Below are the code and all the weights of a small trained network. Each question names an input and a class and asks about switching units off, where a switched-off unit gives its printed mean instead of its output.

import numpy as np


def w(rows, s, z=0):
    codes = np.array(rows[::2]) - 128.0
    scale = np.full(codes.shape[1], s)
    scale[-1] = z or s
    return codes * scale


def f(y):
    return np.maximum(y, 0)


def log_softmax(a):
    a = a - a.max(-1, keepdims=True)
    return a - np.log(np.exp(a).sum(-1, keepdims=True))


def net(x, mask):
    res = np.array(x, float).reshape(1, 5) / 4 @ E
    y = f(res @ A[0][:, :-1].T + A[0][:, -1])
    res = res + np.where(mask, y, B[0][:, -1]) @ B[0][:, :-1]
    return log_softmax(res[-1] @ U[:, :-1].T + U[:, -1])


A, B = {}, {}
E = w([
[197,220,202,183],'x0',
[36,197,41,220],'x1',
[129,126,128,129],'x2',
[169,20,122,225],'x3',
[42,108,253,153],'x4',
],0.0075)
A[0] = w([
[52,122,199,97,70],'n0',
[35,166,84,178,54],'n1',
[133,95,119,181,57],'n2',
[155,105,158,108,81],'n3',
[169,167,135,164,65],'n4',
[151,87,122,173,2],'n5',
[211,151,59,129,47],'n6',
[129,179,113,88,153],'n7',
[235,95,202,79,47],'n8',
[112,166,125,89,30],'n9',
[163,80,162,37,68],'n10',
[147,189,132,203,115],'n11',
[20,56,76,107,104],'n12',
[164,112,101,97,63],'n13',
[152,159,145,152,38],'n14',
[73,218,120,28,79],'n15',
[170,84,123,181,38],'n16',
[70,183,76,217,96],'n17',
[174,46,116,246,85],'n18',
[83,199,154,62,109],'n19',
[70,143,114,177,63],'n20',
[172,187,148,174,84],'n21',
[166,173,54,60,111],'n22',
[241,114,41,107,40],'n23',
[111,53,71,100,113],'n24',
[131,76,214,82,137],'n25',
[170,181,170,179,29],'n26',
[132,181,134,75,76],'n27',
[102,157,131,175,157],'n28',
[39,69,66,65,89],'n29',
[38,83,235,146,91],'n30',
],0.011,0.0073)
B[0] = w([
[109,157,103,207,198],'n0',
[125,107,41,55,201],'n1',
[79,89,134,96,154],'n2',
[106,152,95,89,164],'n3',
[128,164,157,106,157],'n4',
[69,71,155,97,140],'n5',
[46,175,152,186,193],'n6',
[130,68,155,133,202],'n7',
[118,161,42,38,255],'n8',
[45,69,153,100,142],'n9',
[95,162,46,70,219],'n10',
[192,169,163,74,200],'n11',
[225,207,204,106,234],'n12',
[108,180,101,153,155],'n13',
[134,163,155,95,138],'n14',
[59,24,187,130,232],'n15',
[53,93,153,111,162],'n16',
[108,112,57,63,232],'n17',
[2,30,210,64,243],'n18',
[105,45,157,154,217],'n19',
[108,150,14,78,168],'n20',
[188,178,207,61,187],'n21',
[96,147,122,224,227],'n22',
[49,173,123,232,227],'n23',
[162,182,193,111,213],'n24',
[126,151,45,110,253],'n25',
[161,176,178,85,175],'n26',
[81,33,167,96,177],'n27',
[165,124,81,115,193],'n28',
[197,212,231,92,229],'n29',
[85,199,88,255,249],'n30',
],0.0071,0.0072)
U = w([
[122,108,26,78,96],'0',
[81,6,181,137,98],'1',
[184,171,194,112,92],'2',
[90,148,95,252,89],'3',
[159,80,106,158,250],'4',
],0.013,0.019)

Each question gives the input, the list of numbers given to net, and the class t.
The units are the neurons (one row each of A and B). Each row of codes is followed by its name. A weight is (code - 128) times the scale printed after its matrix; where a second scale follows, it is the last column's (A, B and U).
mask holds one flag per neuron, in row order. A switched-off neuron (its flag False) gives its mean, the last column of its row in B, instead of its output. The means were averaged over made-up inputs and are rounded, as every weight is.
A unit's drop is (log p(t) with every unit on - log p(t) with that unit switched off) / (log p(t) with every unit on - log p(t) with every unit switched off).
The circuit of an input: a set's keep is (log p(t) with only the set's units on - log p(t) with every unit switched off) / (log p(t) with every unit on - log p(t) with every unit switched off). Starting from the 12 units with the biggest drops (on a tie, the unit counted first), units are removed one at a time, each time the one whose removal leaves the highest keep (on an exact tie, the one counted first), for as long as the keep stays at least 0.8.
units of the circuit, in order: the units of the circuit, biggest drop first
most important unit: the unit with the biggest drop
k most important neurons: the k neurons with the biggest drops, biggest first
input [1,6,1,-8,2], class 1: units of the circuit, in order => [n15]
input [6,5,8,-8,-3], class 1: units of the circuit, in order => [n15; n19]
input [2,-4,-2,-4,0], class 0: 2 most important neurons => [n18; n8]
input [7,2,-7,5,6], class 2: 3 most important neurons => [n11; n21; n26]
input [-8,7,6,-4,-7], class 2: units of the circuit, in order => [n29; n12]
input [1,-4,-5,-6,-1], class 1: units of the circuit, in order => [n15; n19]
input [4,5,-6,6,3], class 1: 3 most important neurons => [n18; n8; n25]
input [0,-6,1,4,-1], class 0: units of the circuit, in order => [n8; n10]
input [-6,0,-4,2,4], class 2: units of the circuit, in order => [n12; n29]
input [5,4,-7,-4,-8], class 3: 2 most important neurons => [n22; n6]
input [-8,3,-5,6,5], class 2: 2 most important neurons => [n12; n29]
input [-1,4,1,2,-6], class 3: units of the circuit, in order => [n23; n6]
input [-2,7,-4,-6,3], class 0: 4 most important neurons => [n1; n17; n20; n18]
input [2,1,-6,-4,-6], class 3: most important unit => n22
input [-4,4,-6,4,-7], class 3: 2 most important neurons => [n23; n6]
input [1,5,1,2,0], class 0: units of the circuit, in order => [n17; n1]
input [4,-3,8,-5,3], class 4: 2 most important neurons => [n18; n25]
input [-1,-6,-3,-4,6], class 0: units of the circuit, in order => [n25; n10]
input [5,-7,-1,-2,8], class 3: 2 most important neurons => [n30; n0]
input [-2,1,8,8,-6], class 1: units of the circuit, in order => [n18]
input [7,7,6,-2,-5], class 0: 2 most important neurons => [n17; n1]
input [4,-5,-4,6,-1], class 1: 2 most important neurons => [n18; n16]
